[[124 131 127 149]
 [123 130 127 149]
 [126 135 128 152]
 [126 138 130 154]]
->
[[123 130 127]
 [126 135 128]]

[[134 118 120 105 125]
 [146 118 118 132 107]
 [130 142 138 153 121]
 [150 116 114 132 106]]
->
[[146 118 118]
 [130 142 138]]

[[135 130 105]
 [142 137 124]
 [113 121 155]]
->
[[142 137 124]
 [113 121 155]]

[[105 151 110 112 130]
 [124 125 109 111 129]
 [134 125 104 108 127]]
->
[[124 125 109]
 [134 125 104]]

[[114 132 129 132 146]
 [124 136 124 145 128]
 [140 102 130 113 118]
 [126 124 132 113 127]
 [116 131 131 126 145]]
->
[[124 136 124]
 [140 102 130]]

[[148 129 105 130 135]
 [143 142 114 142 121]
 [119 149 145 150 104]]
->
[[143 142 114]
 [119 149 145]]

[[136 147 141 120]
 [102 124 144 148]
 [135 148 145 113]]
->
[[102 124 144]
 [135 148 145]]
---
[[119 131 155 116 126 110 121 118 134 121 134 139 143]
 [119 128 142 124 128 123 128 118 127 119 132 139 145]
 [122 125 116 131 127 150 144 127 116 124 139 136 131]
 [119 127 132 125 126 125 134 128 123 120 134 135 139]
 [121 127 130 124 126 119 125 124 126 124 128 134 138]]
->
[[119 131 155 116 126 110 121 118 134 121 134 139 143]
 [119 128 142 124 128 123 128 118 127 119 132 139 145]
 [119 127 132 125 126 125 134 128 123 120 134 135 139]
 [121 127 130 124 126 119 125 124 126 124 128 134 138]
 [122 125 116 131 127 150 144 127 116 124 139 136 131]]

[[128 128 128 129 128]
 [148 113 108 107 108]
 [138 123 118 120 117]
 [137 119 119 116 119]
 [143 119 112 114 112]
 [133 121 123 121 123]
 [144 100 111 109 109]
 [139 122 117 118 116]]
->
[[128 128 128 129 128]
 [133 121 123 121 123]
 [137 119 119 116 119]
 [138 123 118 120 117]
 [139 122 117 118 116]
 [143 119 112 114 112]
 [144 100 111 109 109]
 [148 113 108 107 108]]

[[114 140 123 129 132 125 113 127 128 123 149 137]
 [142 112 133 134 129 130 144 128 128 138 113 119]
 [128 134 124 133 138 129 110 120 127 148 121 115]
 [140 128 135 116 116 129 135 138 131 115 108 127]
 [146 118 137 138 133 125 135 142 132 131 113 122]
 [133 127 126 115 119 134 131 117 125 137 106 115]]
->
[[146 118 137 138 133 125 135 142 132 131 113 122]
 [140 128 135 116 116 129 135 138 131 115 108 127]
 [142 112 133 134 129 130 144 128 128 138 113 119]
 [133 127 126 115 119 134 131 117 125 137 106 115]
 [128 134 124 133 138 129 110 120 127 148 121 115]
 [114 140 123 129 132 125 113 127 128 123 149 137]]

[[103 109 128 126]
 [124 141 105 151]
 [151 147 134 130]]
->
[[151 147 134 130]
 [103 109 128 126]
 [124 141 105 151]]

[[134 134 123 124 127 123]
 [147 147 122 121 116 121]
 [147 146 106 110 125 106]
 [121 121 145 141 129 145]
 [147 147 104 108 126 104]
 [127 127 117 120 131 117]
 [137 137 112 116 126 112]
 [152 152 105 109 125 105]
 [140 140 120 121 129 120]
 [147 147 110 114 127 110]]
->
[[121 121 145 141 129 145]
 [134 134 123 124 127 123]
 [147 147 122 121 116 121]
 [140 140 120 121 129 120]
 [127 127 117 120 131 117]
 [137 137 112 116 126 112]
 [147 147 110 114 127 110]
 [147 146 106 110 125 106]
 [152 152 105 109 125 105]
 [147 147 104 108 126 104]]

[[124 150 150 150 112 150 150 112]
 [138 113 112 114 138 113 114 138]
 [149 137 136 137 114 137 137 114]]
->
[[124 150 150 150 112 150 150 112]
 [149 137 136 137 114 137 137 114]
 [138 113 112 114 138 113 114 138]]

[[119 142 139 156 147 142 114]
 [138 110 110 120 109 109 145]
 [114 147 149 109 151 149 116]
 [116 145 147 114 145 144 114]
 [133 111 109 157 111 115 137]
 [143 113 113 116 109 111 147]]
->
[[114 147 149 109 151 149 116]
 [116 145 147 114 145 144 114]
 [119 142 139 156 147 142 114]
 [143 113 113 116 109 111 147]
 [138 110 110 120 109 109 145]
 [133 111 109 157 111 115 137]]
---
[[124 146 154 135 150 139 135 128 103 100 100]
 [109 154 133 129 116 114 141 118 154 149 126]]
->
[[124 154 150 135 103 100]
 [109 133 116 141 154 126]]

[[126 131 120 132 130 105]
 [124 133 113 124 120 114]
 [124 134 109 120 117 117]
 [127 130 123 135 133 102]
 [125 131 119 132 129 106]
 [123 134 110 121 117 116]
 [127 130 125 137 135 101]
 [124 133 110 121 118 116]]
->
[[126 120 130]
 [124 113 120]
 [124 109 117]
 [127 123 133]
 [125 119 129]
 [123 110 117]
 [127 125 135]
 [124 110 118]]

[[121 119 118 118 132 118 118 121 122 120 120 119 120 143 141 133]
 [134 132 137 137 126 138 135 138 134 135 134 132 136 123 122 129]
 [134 130 133 135 141 138 135 139 131 133 135 129 133 141 141 144]
 [133 132 135 137 119 133 134 134 134 133 135 136 136 105 104 118]]
->
[[121 118 132 118 122 120 120 141]
 [134 137 126 135 134 134 136 122]
 [134 133 141 135 131 135 133 141]
 [133 135 119 134 134 135 136 104]]

[[135 135 122 121 121 122 123 127 112 113 145]
 [122 120 134 133 134 134 134 137 117 116 139]
 [134 132 122 122 120 121 124 128 107 107 146]]
->
[[135 122 121 123 112 145]
 [122 134 134 134 117 139]
 [134 122 120 124 107 146]]

[[116 148 114 109 143 145 120 146]
 [149 121 119 117 153 116 146 145]]
->
[[116 114 143 120]
 [149 119 153 146]]

[[107 136 119 110 110 141 111 114 132 110 115 153 111 127 131 111]
 [148 121 134 145 142 115 138 140 126 147 139 104 144 128 125 140]
 [151 124 136 149 144 117 141 143 129 150 142 106 147 130 127 143]
 [151 123 136 148 144 116 140 143 129 150 141 105 147 130 127 143]
 [151 123 136 149 144 116 140 143 128 150 141 104 147 130 126 143]]
->
[[107 119 110 111 132 115 111 131]
 [148 134 142 138 126 139 144 125]
 [151 136 144 141 129 142 147 127]
 [151 136 144 140 129 141 147 127]
 [151 136 144 140 128 141 147 126]]

[[147 108 121 141 144 116]
 [144 133 125 143 116 100]
 [131 102 117 127 153 125]
 [120 112 132 118 157 141]
 [115 154 140 121 111 117]
 [126 128 150 124 152 146]
 [107 151 139 115 115 122]
 [117 150 153 119 128 137]
 [127 103 111 125 147 118]
 [147 108 121 141 144 115]
 [127 128 150 123 152 146]]
->
[[147 121 144]
 [144 125 116]
 [131 117 153]
 [120 132 157]
 [115 140 111]
 [126 150 152]
 [107 139 115]
 [117 153 128]
 [127 111 147]
 [147 121 144]
 [127 150 152]]
